[[ 4.52  4.75 -3.47 -4.08]
 [ 3.05  2.55  3.78 -4.72]
 [ 2.87 -2.98 -3.32  0.48]]
->
[[ 4.52 -3.47]
 [ 3.05  3.78]
 [ 2.87 -3.32]]

[[-0.12 -2.48 -1.07 -0.93 -1.07  3.61  0.11 -0.02  0.02 -0.43 -0.68 -0.04
  -0.77]
 [ 1.53 -3.71  2.22  5.33  2.28 -0.25  0.03  0.02  0.09  0.07 -2.35  0.02
  -0.16]
 [-0.35 -0.72 -2.53 -1.13 -3.17 -1.27  0.08 -0.57 -0.08 -0.48  1.06 -0.12
  -1.23]
 [-1.46 -0.78 -2.58 -1.08 -2.22 -2.59 -0.12  0.14  0.01  0.26  0.58  0.12
   0.87]
 [ 4.50  1.68  1.83 -1.57 -0.79 -1.65 -0.09 -0.72  0.10 -0.30  0.08 -0.01
  -0.34]
 [ 3.99  1.61  1.89 -2.99 -0.31  1.17  0.13 -0.22  0.08  0.25  0.48  0.00
   0.04]
 [ 1.89 -1.50  3.52  0.16  1.65 -3.21  0.09 -0.28 -0.02 -0.40  0.21 -0.02
  -1.14]]
->
[[-0.12 -1.07 -1.07  0.11  0.02 -0.68 -0.77]
 [ 1.53  2.22  2.28  0.03  0.09 -2.35 -0.16]
 [-0.35 -2.53 -3.17  0.08 -0.08  1.06 -1.23]
 [-1.46 -2.58 -2.22 -0.12  0.01  0.58  0.87]
 [ 4.50  1.83 -0.79 -0.09  0.10  0.08 -0.34]
 [ 3.99  1.89 -0.31  0.13  0.08  0.48  0.04]
 [ 1.89  3.52  1.65  0.09 -0.02  0.21 -1.14]]

[[-0.04  3.42  1.96  1.05  1.56 -1.35 -2.05  3.23 -0.23 -3.30  0.30 -0.57
  -1.16  1.57 -3.40 -2.72]
 [ 0.15  1.00  1.46  2.57  0.85 -0.38 -2.20  2.23 -0.85 -4.28 -0.86  1.63
  -0.26  1.74 -2.25 -1.34]]
->
[[-0.04  1.96  1.56 -2.05 -0.23  0.30 -1.16 -3.40]
 [ 0.15  1.46  0.85 -2.20 -0.85 -0.86 -0.26 -2.25]]

[[-0.89  2.59  1.72]
 [-1.15 -2.47  3.39]
 [-1.66 -1.97  4.22]
 [-0.12 -1.44  2.14]]
->
[[-0.89  1.72]
 [-1.15  3.39]
 [-1.66  4.22]
 [-0.12  2.14]]

[[ 0.05 -0.86 -0.51 -1.52  0.20 -0.34  0.12  0.17 -0.16 -0.13  0.15 -0.62
  -0.49]
 [-0.08  0.74  2.25 -2.40 -0.52 -1.07 -0.22 -0.14 -0.32  0.15 -0.38  0.35
   2.92]
 [ 0.01 -0.28 -1.12 -2.82 -0.07  0.86 -0.11 -0.13 -1.83  0.07  0.00 -0.15
  -2.15]
 [ 0.37  0.20  0.16  0.81  0.08  0.06  0.10  0.15 -2.18  0.07 -0.06  0.30
  -0.14]
 [-0.35 -1.15 -0.07 -5.17 -0.09 -1.39  0.16  0.11 -2.51 -0.04 -0.05 -0.44
   0.56]
 [ 0.21  1.12  1.14 -1.34  0.55 -3.67  0.29  0.27  2.59  0.12  0.26  0.51
   2.22]
 [-0.13 -0.14 -0.39  2.66  0.22  2.90  0.13  0.17  0.34  0.12  0.01  0.19
  -1.89]]
->
[[ 0.05 -0.51  0.20  0.12 -0.16  0.15 -0.49]
 [-0.08  2.25 -0.52 -0.22 -0.32 -0.38  2.92]
 [ 0.01 -1.12 -0.07 -0.11 -1.83  0.00 -2.15]
 [ 0.37  0.16  0.08  0.10 -2.18 -0.06 -0.14]
 [-0.35 -0.07 -0.09  0.16 -2.51 -0.05  0.56]
 [ 0.21  1.14  0.55  0.29  2.59  0.26  2.22]
 [-0.13 -0.39  0.22  0.13  0.34  0.01 -1.89]]

[[-0.49  0.54  1.51  1.86 -4.00  4.66]
 [-0.16 -1.34  0.57 -2.61 -1.89 -2.11]
 [-3.32 -2.76 -1.65  2.61  0.50  0.65]
 [ 2.29  2.17  2.04 -1.39 -2.63  0.55]
 [-2.23 -0.09 -2.75  2.84  3.22 -3.30]
 [ 0.41  2.64  1.50  1.56 -3.28  2.06]]
->
[[-0.49  1.51 -4.00]
 [-0.16  0.57 -1.89]
 [-3.32 -1.65  0.50]
 [ 2.29  2.04 -2.63]
 [-2.23 -2.75  3.22]
 [ 0.41  1.50 -3.28]]

[[ 1.77  5.12 -1.82  1.90 -4.33 -4.91 -1.64  1.06  3.19 -1.29]
 [-3.61 -1.32 -5.13  3.24  3.86 -0.52 -4.53  3.90  3.17  1.16]
 [ 0.37  3.76 -2.81 -5.21 -1.39  0.29  1.37 -0.81 -2.93  3.46]]
->
[[ 1.77 -1.82 -4.33 -1.64  3.19]
 [-3.61 -5.13  3.86 -4.53  3.17]
 [ 0.37 -2.81 -1.39  1.37 -2.93]]

[[-3.97 -1.24 -1.39 -0.46  1.17]
 [ 0.78  1.10  2.24  0.53 -1.66]
 [-2.26 -0.76 -0.21  0.71 -1.99]
 [ 5.20 -1.96 -0.67  1.20 -1.32]
 [-2.30  0.37 -0.05  0.44  0.23]
 [-1.85 -2.04 -3.15  0.00  2.95]
 [ 0.46  0.99  2.06 -0.98 -0.57]]
->
[[-3.97 -1.39  1.17]
 [ 0.78  2.24 -1.66]
 [-2.26 -0.21 -1.99]
 [ 5.20 -0.67 -1.32]
 [-2.30 -0.05  0.23]
 [-1.85 -3.15  2.95]
 [ 0.46  2.06 -0.57]]
